Below are the code and all the weights of a small trained network. Each question names an input and a target symbol and asks about switching units off, where a switched-off unit gives its printed mean instead of its output.

import numpy as np


def w(rows, s, z=0):
    codes = np.array(rows[::2]) - 128.0
    scale = np.full(codes.shape[1], s)
    scale[-1] = z or s
    return codes * scale


def norm(h):
    return h / np.sqrt((h * h).mean(-1, keepdims=True) + 1e-5)


def f(y):
    return np.maximum(y, 0)


def softmax(a):
    e = np.exp(a - a.max(-1, keepdims=True))
    return e / e.sum(-1, keepdims=True)


def log_softmax(a):
    a = a - a.max(-1, keepdims=True)
    return a - np.log(np.exp(a).sum(-1, keepdims=True))


def net(x, mask):
    ids = ['αγδμπτψω'.index(c) for c in x.split()]
    T = len(ids)
    res = E[ids] + P[:T]
    q, k, v = (norm(res) @ M[0].T for M in (Q, K, V))
    z = softmax(np.where(np.tri(T) > 0, q @ k.T / 4**0.5, -1e9)) @ v
    res = res + np.where(mask[0], z, O[0][:, -1]) @ O[0][:, :-1]
    y = f(norm(res) @ A[0][:, :-1].T + A[0][:, -1])
    res = res + np.where(mask[1:17], y, B[0][:, -1]) @ B[0][:, :-1]
    return log_softmax(norm(res)[-1] @ U[:, :-1].T + U[:, -1])


Q, K, V, O, A, B = {}, {}, {}, {}, {}, {}
E = w([
[123,154,139,164,163],'α',
[172,157,135,142,179],'γ',
[171,157,131,138,177],'δ',
[110,186,61,170,159],'μ',
[41,156,142,176,146],'π',
[74,103,82,168,126],'τ',
[195,132,162,97,159],'ψ',
[124,54,114,188,254],'ω',
],0.0043)
P = w([
[63,168,60,82,220],'0',
[191,190,126,208,41],'1',
[87,154,117,122,169],'2',
[193,162,165,172,25],'3',
[115,125,144,94,138],'4',
[186,159,187,132,2],'5',
],0.0028)
Q[0] = w([
[131,225,162,198,8],'H1',
[95,107,95,61,253],'H1',
[30,74,59,49,231],'H1',
[169,234,159,188,182],'H1',
],0.0054)
K[0] = w([
[133,2,158,106,104],'H1',
[81,244,48,181,157],'H1',
[98,253,39,114,134],'H1',
[80,36,157,186,65],'H1',
],0.0066)
V[0] = w([
[210,162,111,74,95],'H1',
[54,251,81,117,69],'H1',
[114,118,121,252,191],'H1',
[119,219,235,155,122],'H1',
],0.0033)
O[0] = w([
[157,239,123,251,132,86],'H1',
[182,223,103,29,34,201],'H1',
[151,30,34,56,144,251],'H1',
[3,221,40,47,205,148],'H1',
],0.003,0.0024)
A[0] = w([
[55,159,175,114,101,85],'N1',
[144,127,107,164,88,74],'N2',
[163,77,136,207,92,82],'N3',
[92,160,61,131,134,94],'N4',
[123,125,130,241,142,113],'N5',
[156,137,155,140,220,116],'N6',
[95,124,155,136,2,6],'N7',
[95,104,179,172,129,46],'N8',
[136,93,98,140,171,161],'N9',
[187,118,117,140,149,119],'N10',
[134,69,133,163,91,213],'N11',
[174,167,68,119,79,39],'N12',
[56,98,126,129,111,68],'N13',
[85,98,106,64,189,46],'N14',
[162,113,134,132,39,18],'N15',
[84,106,133,86,170,64],'N16',
],0.0058,0.0015)
B[0] = w([
[158,81,86,62,197,164],'N1',
[73,127,199,174,158,177],'N2',
[114,167,141,22,113,186],'N3',
[220,127,166,107,103,246],'N4',
[194,170,249,67,42,190],'N5',
[41,97,64,132,43,210],'N6',
[197,74,139,253,237,194],'N7',
[163,116,105,140,74,135],'N8',
[178,127,105,115,73,207],'N9',
[85,48,75,125,92,187],'N10',
[155,182,65,47,66,197],'N11',
[81,63,141,121,244,224],'N12',
[140,132,51,5,99,190],'N13',
[162,129,240,200,101,254],'N14',
[75,50,158,217,182,179],'N15',
[83,149,228,236,132,196],'N16',
],0.0034,0.0027)
U = w([
[11,151,98,165,99,103],'α',
[52,142,207,38,194,165],'γ',
[132,162,85,170,134,6],'δ',
[151,169,77,166,146,27],'μ',
[189,154,68,53,241,125],'π',
[129,6,148,209,204,197],'τ',
[173,184,254,199,81,161],'ψ',
[178,66,95,56,21,134],'ω',
],0.0083,0.0023)

Each question gives the input, a string of symbols that net reads in full, and the target symbol t.
The units are the heads (4 rows each of Q, K, V and O) and the neurons (one row each of A and B). Each row of codes is followed by its name. A weight is (code - 128) times the scale printed after its matrix; where a second scale follows, it is the last column's (O, A, B and U).
mask holds one flag per unit, heads first, then neurons. A switched-off unit (its flag False) gives its mean, the last column of its rows in O or B, instead of its output. The means were averaged over made-up inputs and are rounded, as every weight is.
A unit's drop is (log p(t) with every unit on - log p(t) with that unit switched off) / (log p(t) with every unit on - log p(t) with every unit switched off).
The circuit of an input: a set's keep is (log p(t) with only the set's units on - log p(t) with every unit switched off) / (log p(t) with every unit on - log p(t) with every unit switched off). Starting from the 12 units with the biggest drops (on a tie, the unit counted first), units are removed one at a time, each time the one whose removal leaves the highest keep (on an exact tie, the one counted first), for as long as the keep stays at least 0.8.
circuit, biggest first: the units of the circuit, biggest drop first
unit that matters most: the unit with the biggest drop
top k neurons: the k neurons with the biggest drops, biggest first
drop of u: that unit's drop, to one decimal
input π α γ, target ψ: top 4 neurons : (N14; N16; N13; N12)
input π τ α τ δ δ, target τ: circuit, biggest first : (N12; N15; N5)
input α μ ψ τ γ, target ω: unit that matters most : N6
input τ π μ γ, target π: circuit, biggest first : (H1; N14; N12)
input π π π μ, target π: circuit, biggest first : (H1; N12)
input π μ π δ, target π: top 2 neurons : (N12; N14)
input τ π α δ, target π: circuit, biggest first : (H1; N14; N12)
input γ α π γ, target π: circuit, biggest first : (H1; N12; N14)
input ψ τ α τ, target τ: top 2 neurons : (N7; N15)
input δ τ ψ, target ω: circuit, biggest first : (N6; N12)
input ψ τ τ μ, target τ: circuit, biggest first : (N12; N15)
input τ π τ τ π μ, target τ: top 2 neurons : (N12; N15)
input τ μ ψ τ, target ψ: top 3 neurons : (N5; N7; N2)
input ω ψ ψ, target τ: circuit, biggest first : (H1)
input τ ψ ψ, target ω: top 3 neurons : (N6; N12; N7)
input δ ψ ψ, target α: top 2 neurons : (N6; N4)
input π π γ π γ π, target π: top 2 neurons : (N1; N7)
input α γ τ, target ω: top 2 neurons : (N13; N4)
input ψ δ τ τ α γ, target τ: top 2 neurons : (N12; N15)
input τ τ τ α, target τ: unit that matters most : H1
input τ π τ γ, target τ: drop of N11 : 0.1
input α τ τ τ π π, target τ: drop of N7 : 0.8
input μ ω τ δ, target ω: drop of H1 : 2.6
input ψ τ ψ ω, target ω: drop of N11 : 0.0
